Below is a small trained network, with its code and all its weights. Each question gives an input and a class and asks what happens when units are switched off, that is, made to give their printed mean instead of their output.

import numpy as np


def w(rows, s, z=0):
    codes = np.array(rows[::2]) - 128.0
    scale = np.full(codes.shape[1], s)
    scale[-1] = z or s
    return codes * scale


def f(y):
    return y / 2 * (1 + np.tanh(0.7978845608 * (y + 0.044715 * y**3)))


def log_softmax(a):
    a = a - a.max(-1, keepdims=True)
    return a - np.log(np.exp(a).sum(-1, keepdims=True))


def net(x, mask):
    res = np.array(x, float).reshape(1, 5) / 4 @ E
    y = f(res @ A[0][:, :-1].T + A[0][:, -1])
    res = res + np.where(mask, y, B[0][:, -1]) @ B[0][:, :-1]
    return log_softmax(res[-1] @ U[:, :-1].T + U[:, -1])


A, B = {}, {}
E = w([
[127,124,129,129,126],'x0',
[213,100,184,174,179],'x1',
[146,254,98,189,155],'x2',
[136,147,194,160,13],'x3',
[128,128,129,127,127],'x4',
],0.011)
A[0] = w([
[119,153,212,102,72,177],'N0',
[104,39,187,29,115,76],'N1',
[29,187,70,7,139,62],'N2',
[205,114,214,161,254,83],'N3',
[105,168,91,110,113,128],'N4',
[130,81,34,105,243,5],'N5',
],0.0079,0.003)
B[0] = w([
[218,135,68,159,112,200],'N0',
[57,198,122,185,212,234],'N1',
[106,112,204,107,70,242],'N2',
[54,88,207,73,94,253],'N3',
[73,150,175,77,140,161],'N4',
[151,94,72,247,70,240],'N5',
],0.012,0.0069)
U = w([
[137,117,80,219,60,67],'0',
[69,255,156,185,237,92],'1',
[98,100,182,63,77,56],'2',
[124,138,107,117,134,255],'3',
[120,154,122,130,142,203],'4',
[170,146,42,23,181,96],'5',
],0.011,0.0076)

Each question gives the input, the list of numbers given to net, and the class t.
The units are the neurons (one row each of A and B). Each row of codes is followed by its name. A weight is (code - 128) times the scale printed after its matrix; where a second scale follows, it is the last column's (A, B and U).
mask holds one flag per neuron, in row order. A switched-off neuron (its flag False) gives its mean, the last column of its row in B, instead of its output. The means were averaged over made-up inputs and are rounded, as every weight is.
A unit's drop is (log p(t) with every unit on - log p(t) with that unit switched off) / (log p(t) with every unit on - log p(t) with every unit switched off).
The circuit of an input: a set's keep is (log p(t) with only the set's units on - log p(t) with every unit switched off) / (log p(t) with every unit on - log p(t) with every unit switched off). Starting from all 6 units, units are removed one at a time, each time the one whose removal leaves the highest keep (on an exact tie, the one counted first), for as long as the keep stays at least 0.8.
units of the circuit, in order: the units of the circuit, biggest drop first
k most important neurons: the k neurons with the biggest drops, biggest first
drop when u is switched off: that unit's drop, to one decimal
input [7,7,3,-8,-2], class 0: most important neuron	N5
input [-2,6,1,4,1], class 2: 3 most important neurons	N3; N5; N1
input [1,4,-6,4,2], class 1: 2 most important neurons	N1; N5
input [-8,-3,5,-5,-8], class 3: 4 most important neurons	N1; N2; N4; N0
input [-2,-5,4,4,-5], class 2: 3 most important neurons	N1; N5; N4
input [-3,5,-5,5,-6], class 3: 2 most important neurons	N5; N0
input [3,4,-1,-1,-1], class 2: 2 most important neurons	N3; N1
input [3,5,1,-4,-2], class 2: 2 most important neurons	N3; N1
input [-5,8,-4,-5,-2], class 2: 2 most important neurons	N3; N0
input [0,-6,5,-1,-6], class 2: 2 most important neurons	N2; N1
input [-6,2,-4,7,2], class 0: 2 most important neurons	N0; N3
input [-1,-8,3,-6,-4], class 2: 3 most important neurons	N2; N4; N1
input [5,-8,3,3,3], class 2: 4 most important neurons	N2; N1; N5; N4
input [5,-8,7,-4,0], class 2: units of the circuit, in order	N2
input [6,4,-3,-6,1], class 0: 3 most important neurons	N5; N4; N2
input [0,6,0,-7,3], class 0: drop when N5 is switched off	1.8
input [-3,5,-8,2,6], class 1: drop when N1 is switched off	0.9
input [1,1,0,1,3], class 5: drop when N2 is switched off	0.3
input [-1,-2,-4,2,-4], class 1: drop when N4 is switched off	0.0
input [-1,-8,0,-4,5], class 2: units of the circuit, in order	N2
